Below are the code and all the weights of a small trained network. Each question names an input and a class and asks about switching units off, where a switched-off unit gives its printed mean instead of its output.

import numpy as np


def w(rows, s, z=0):
    codes = np.array(rows[::2]) - 128.0
    scale = np.full(codes.shape[1], s)
    scale[-1] = z or s
    return codes * scale


def f(y):
    return y / 2 * (1 + np.tanh(0.7978845608 * (y + 0.044715 * y**3)))


def log_softmax(a):
    a = a - a.max(-1, keepdims=True)
    return a - np.log(np.exp(a).sum(-1, keepdims=True))


def net(x, mask):
    res = np.array(x, float).reshape(1, 3) / 4 @ E
    y = f(res @ A[0][:, :-1].T + A[0][:, -1])
    res = res + np.where(mask, y, B[0][:, -1]) @ B[0][:, :-1]
    return log_softmax(res[-1] @ U[:, :-1].T + U[:, -1])


A, B = {}, {}
E = w([
[115,124,150,251,108,127],'x0',
[139,13,125,123,102,204],'x1',
[40,148,37,128,59,138],'x2',
],0.015)
A[0] = w([
[85,94,68,131,64,184,93],'N0',
[117,114,178,206,150,108,165],'N1',
[103,213,118,132,131,69,254],'N2',
[104,93,76,83,100,166,186],'N3',
[154,154,171,133,174,78,193],'N4',
[155,151,152,107,178,121,185],'N5',
[136,141,162,121,165,81,170],'N6',
[155,132,143,40,163,130,238],'N7',
[170,77,178,120,144,171,158],'N8',
[65,174,96,130,93,96,130],'N9',
[87,130,94,221,82,134,88],'N10',
[133,179,162,127,160,78,208],'N11',
[160,55,147,127,146,167,144],'N12',
[177,114,158,192,160,129,130],'N13',
[92,161,77,117,127,92,140],'N14',
[87,190,113,149,109,111,150],'N15',
[126,120,150,245,121,116,185],'N16',
[101,129,73,23,119,121,178],'N17',
],0.012,0.0056)
B[0] = w([
[116,60,10,164,1,106,221],'N0',
[102,188,197,183,39,126,213],'N1',
[209,235,87,182,248,169,254],'N2',
[44,87,47,69,102,78,211],'N3',
[161,130,140,136,86,3,213],'N4',
[195,68,126,152,151,63,192],'N5',
[186,107,141,148,104,50,186],'N6',
[205,32,105,34,250,78,225],'N7',
[60,124,254,39,179,210,221],'N8',
[134,158,72,155,215,234,214],'N9',
[244,24,112,248,105,210,218],'N10',
[210,156,99,152,103,43,217],'N11',
[22,107,225,57,153,242,218],'N12',
[23,209,221,143,74,117,207],'N13',
[104,196,60,111,195,184,196],'N14',
[190,171,130,207,238,199,201],'N15',
[76,169,202,251,38,163,243],'N16',
[35,214,35,8,127,80,230],'N17',
],0.0058,0.014)
U = w([
[231,104,121,95,151,16,250],'0',
[108,216,75,82,178,143,144],'1',
[116,32,168,44,207,167,182],'2',
[58,96,74,56,16,95,82],'3',
[135,213,166,192,60,26,116],'4',
[178,159,124,199,143,223,82],'5',
[52,154,217,126,76,201,81],'6',
[138,2,93,198,39,136,61],'7',
],0.0074,0.0024)

Each question gives the input, the list of numbers given to net, and the class t.
The units are the neurons (one row each of A and B). Each row of codes is followed by its name. A weight is (code - 128) times the scale printed after its matrix; where a second scale follows, it is the last column's (A, B and U).
mask holds one flag per neuron, in row order. A switched-off neuron (its flag False) gives its mean, the last column of its row in B, instead of its output. The means were averaged over made-up inputs and are rounded, as every weight is.
A unit's drop is (log p(t) with every unit on - log p(t) with that unit switched off) / (log p(t) with every unit on - log p(t) with every unit switched off).
The circuit of an input: a set's keep is (log p(t) with only the set's units on - log p(t) with every unit switched off) / (log p(t) with every unit on - log p(t) with every unit switched off). Starting from the 12 units with the biggest drops (on a tie, the unit counted first), units are removed one at a time, each time the one whose removal leaves the highest keep (on an exact tie, the one counted first), for as long as the keep stays at least 0.8.
circuit, biggest first: the units of the circuit, biggest drop first
unit that matters most: the unit with the biggest drop
top k neurons: the k neurons with the biggest drops, biggest first
drop of u: that unit's drop, to one decimal
input [0,5,3], class 3: circuit, biggest first : (N3, N15)
input [0,4,-3], class 2: unit that matters most : N16
input [-5,-3,0], class 0: top 2 neurons : (N7, N12)
input [-1,0,0], class 0: top 2 neurons : (N12, N8)
input [2,-6,1], class 5: circuit, biggest first : (N2, N17)
input [1,7,-2], class 6: circuit, biggest first : (N7, N12)
input [-5,7,1], class 3: top 4 neurons : (N0, N3, N17, N2)
input [1,6,-1], class 6: circuit, biggest first : (N7, N12)
input [1,5,0], class 6: circuit, biggest first : (N7, N12)
input [2,5,0], class 6: top 2 neurons : (N12, N7)
input [8,1,6], class 7: top 3 neurons : (N0, N10, N2)
input [5,-8,1], class 5: top 2 neurons : (N2, N15)
input [-4,0,-2], class 0: top 2 neurons : (N12, N9)
input [-3,1,0], class 2: unit that matters most : N0
input [2,4,0], class 6: drop of N5 : 0.1
input [0,-8,-6], class 0: drop of N7 : 0.3
input [-4,5,2], class 3: drop of N17 : 0.0
input [2,-4,7], class 5: drop of N10 : 0.2
